Here is a tiny trained network, its code and every weight. The questions are about switching its units off for an input and a class, where a switched-off unit gives its printed mean instead of its output.

import numpy as np


def w(rows, s, z=0):
    codes = np.array(rows[::2]) - 128.0
    scale = np.full(codes.shape[1], s)
    scale[-1] = z or s
    return codes * scale


def norm(h):
    return h / np.sqrt((h * h).mean(-1, keepdims=True) + 1e-5)


def f(y):
    return y / 2 * (1 + np.tanh(0.7978845608 * (y + 0.044715 * y**3)))


def log_softmax(a):
    a = a - a.max(-1, keepdims=True)
    return a - np.log(np.exp(a).sum(-1, keepdims=True))


def net(x, mask):
    res = np.array(x, float).reshape(1, 4) / 4 @ E
    u = 0
    for l in range(2):
        y = f(norm(res) @ A[l][:, :-1].T + A[l][:, -1])
        res = res + np.where(mask[u : u + 8], y, B[l][:, -1]) @ B[l][:, :-1]
        u += 8
    return log_softmax(norm(res)[-1] @ U[:, :-1].T + U[:, -1])


A, B = {}, {}
E = w([
[122,203,17,63,123,177,130,138],'x0',
[152,108,65,179,119,118,126,50],'x1',
[228,231,169,192,123,179,144,124],'x2',
[74,129,172,36,158,169,174,3],'x3',
],0.0065)
A[0] = w([
[36,49,113,140,132,159,99,163,75],'0.n0',
[122,107,64,199,73,122,112,41,59],'0.n1',
[71,167,220,45,119,135,120,255,61],'0.n2',
[146,183,37,67,123,80,119,145,4],'0.n3',
[71,46,183,201,133,124,128,144,18],'0.n4',
[60,4,59,108,117,140,134,156,20],'0.n5',
[155,79,29,189,140,105,126,38,54],'0.n6',
[101,117,107,189,172,98,13,179,59],'0.n7',
],0.0073,0.0046)
B[0] = w([
[178,208,90,127,94,65,67,112,176],'0.n0',
[22,201,184,185,134,147,147,149,181],'0.n1',
[2,209,96,244,105,99,135,91,253],'0.n2',
[117,62,83,160,183,169,82,143,171],'0.n3',
[122,77,144,155,237,182,103,104,173],'0.n4',
[140,171,143,33,169,80,59,85,204],'0.n5',
[5,200,133,194,102,83,135,182,205],'0.n6',
[105,76,95,67,51,123,213,136,183],'0.n7',
],0.0093,0.0038)
A[1] = w([
[168,169,125,60,151,99,9,141,44],'1.n0',
[86,134,2,90,134,241,73,134,65],'1.n1',
[135,7,204,181,129,51,140,73,130],'1.n2',
[197,192,127,191,68,156,159,134,155],'1.n3',
[46,109,148,39,112,136,207,8,117],'1.n4',
[127,85,51,126,29,102,81,226,136],'1.n5',
[208,207,183,156,130,178,113,109,6],'1.n6',
[87,91,167,215,205,118,91,114,116],'1.n7',
],0.0075,0.0027)
B[1] = w([
[166,108,159,129,149,87,119,79,162],'1.n0',
[155,84,233,189,208,191,43,166,241],'1.n1',
[163,180,86,122,173,198,88,156,216],'1.n2',
[47,89,120,48,132,88,112,83,252],'1.n3',
[191,102,103,173,53,109,197,188,248],'1.n4',
[195,119,173,97,97,157,247,60,239],'1.n5',
[121,63,75,62,157,1,60,114,194],'1.n6',
[115,131,121,96,123,181,111,145,229],'1.n7',
],0.009,0.0044)
U = w([
[31,204,123,197,103,131,129,128,254],'0',
[148,114,114,60,144,38,59,76,61],'1',
[174,106,148,159,212,250,58,156,77],'2',
[205,88,119,129,49,153,226,135,93],'3',
],0.021,0.0019)

Each question gives the input, the list of numbers given to net, and the class t.
The units are the neurons (one row each of A and B). Each row of codes is followed by its name. A weight is (code - 128) times the scale printed after its matrix; where a second scale follows, it is the last column's (A, B and U).
mask holds one flag per neuron, layer by layer. A switched-off neuron (its flag False) gives its mean, the last column of its row in B, instead of its output. The means were averaged over made-up inputs and are rounded, as every weight is.
A unit's drop is (log p(t) with every unit on - log p(t) with that unit switched off) / (log p(t) with every unit on - log p(t) with every unit switched off).
The circuit of an input: a set's keep is (log p(t) with only the set's units on - log p(t) with every unit switched off) / (log p(t) with every unit on - log p(t) with every unit switched off). Starting from the 12 units with the biggest drops (on a tie, the unit counted first), units are removed one at a time, each time the one whose removal leaves the highest keep (on an exact tie, the one counted first), for as long as the keep stays at least 0.8.
circuit, biggest first: the units of the circuit, biggest drop first
most important unit: the unit with the biggest drop
k most important neurons: the k neurons with the biggest drops, biggest first
k most important neurons of layer l: the k neurons of layer l with the biggest drops, biggest first
drop when u is switched off: that unit's drop, to one decimal
input [-7,-7,-6,3], class 0: 2 most important neurons	(0.n2; 1.n1)
input [2,5,-5,4], class 0: circuit, biggest first	(0.n6)
input [-5,6,4,-7], class 3: 2 most important neurons of layer 0	(0.n7; 0.n2)
input [8,-7,0,-2], class 2: 3 most important neurons	(1.n1; 0.n3; 0.n6)
input [-7,2,7,-6], class 1: circuit, biggest first	(1.n6; 1.n3)
input [7,6,-5,2], class 2: 2 most important neurons	(1.n1; 0.n3)
input [3,-2,0,3], class 2: 2 most important neurons	(1.n1; 0.n7)
input [-8,7,5,-2], class 2: 3 most important neurons of layer 1	(1.n2; 1.n7; 1.n4)
input [-3,-2,1,1], class 2: 2 most important neurons of layer 0	(0.n4; 0.n6)
input [8,3,-4,-7], class 2: 2 most important neurons	(1.n1; 0.n3)
input [-3,-3,0,4], class 3: 2 most important neurons of layer 1	(1.n4; 1.n1)
input [5,-2,5,3], class 1: 2 most important neurons of layer 0	(0.n7; 0.n4)
input [-4,5,6,7], class 3: 2 most important neurons of layer 0	(0.n0; 0.n2)
input [-3,-4,-2,-7], class 3: most important unit	1.n5
input [8,0,6,-7], class 2: 2 most important neurons	(1.n1; 0.n3)
input [0,1,7,-7], class 1: 3 most important neurons of layer 1	(1.n3; 1.n6; 1.n4)
input [-7,-2,-5,-6], class 2: 2 most important neurons	(0.n4; 1.n2)
input [-3,-5,-5,4], class 0: 3 most important neurons	(0.n2; 1.n6; 1.n3)
input [1,-3,-5,-7], class 3: 2 most important neurons	(1.n5; 0.n7)
input [3,6,-5,-7], class 3: circuit, biggest first	(1.n5)
input [-1,8,-2,6], class 0: 2 most important neurons	(0.n6; 0.n1)
input [-6,4,-5,7], class 3: 2 most important neurons of layer 1	(1.n4; 1.n1)
input [2,2,5,-6], class 3: drop when 0.n7 is switched off	0.5
input [-8,4,8,3], class 1: drop when 1.n3 is switched off	0.2
input [2,-3,7,2], class 1: drop when 1.n4 is switched off	0.0
input [5,4,-2,8], class 3: drop when 1.n4 is switched off	1.8
input [5,6,-5,4], class 0: most important unit	0.n6
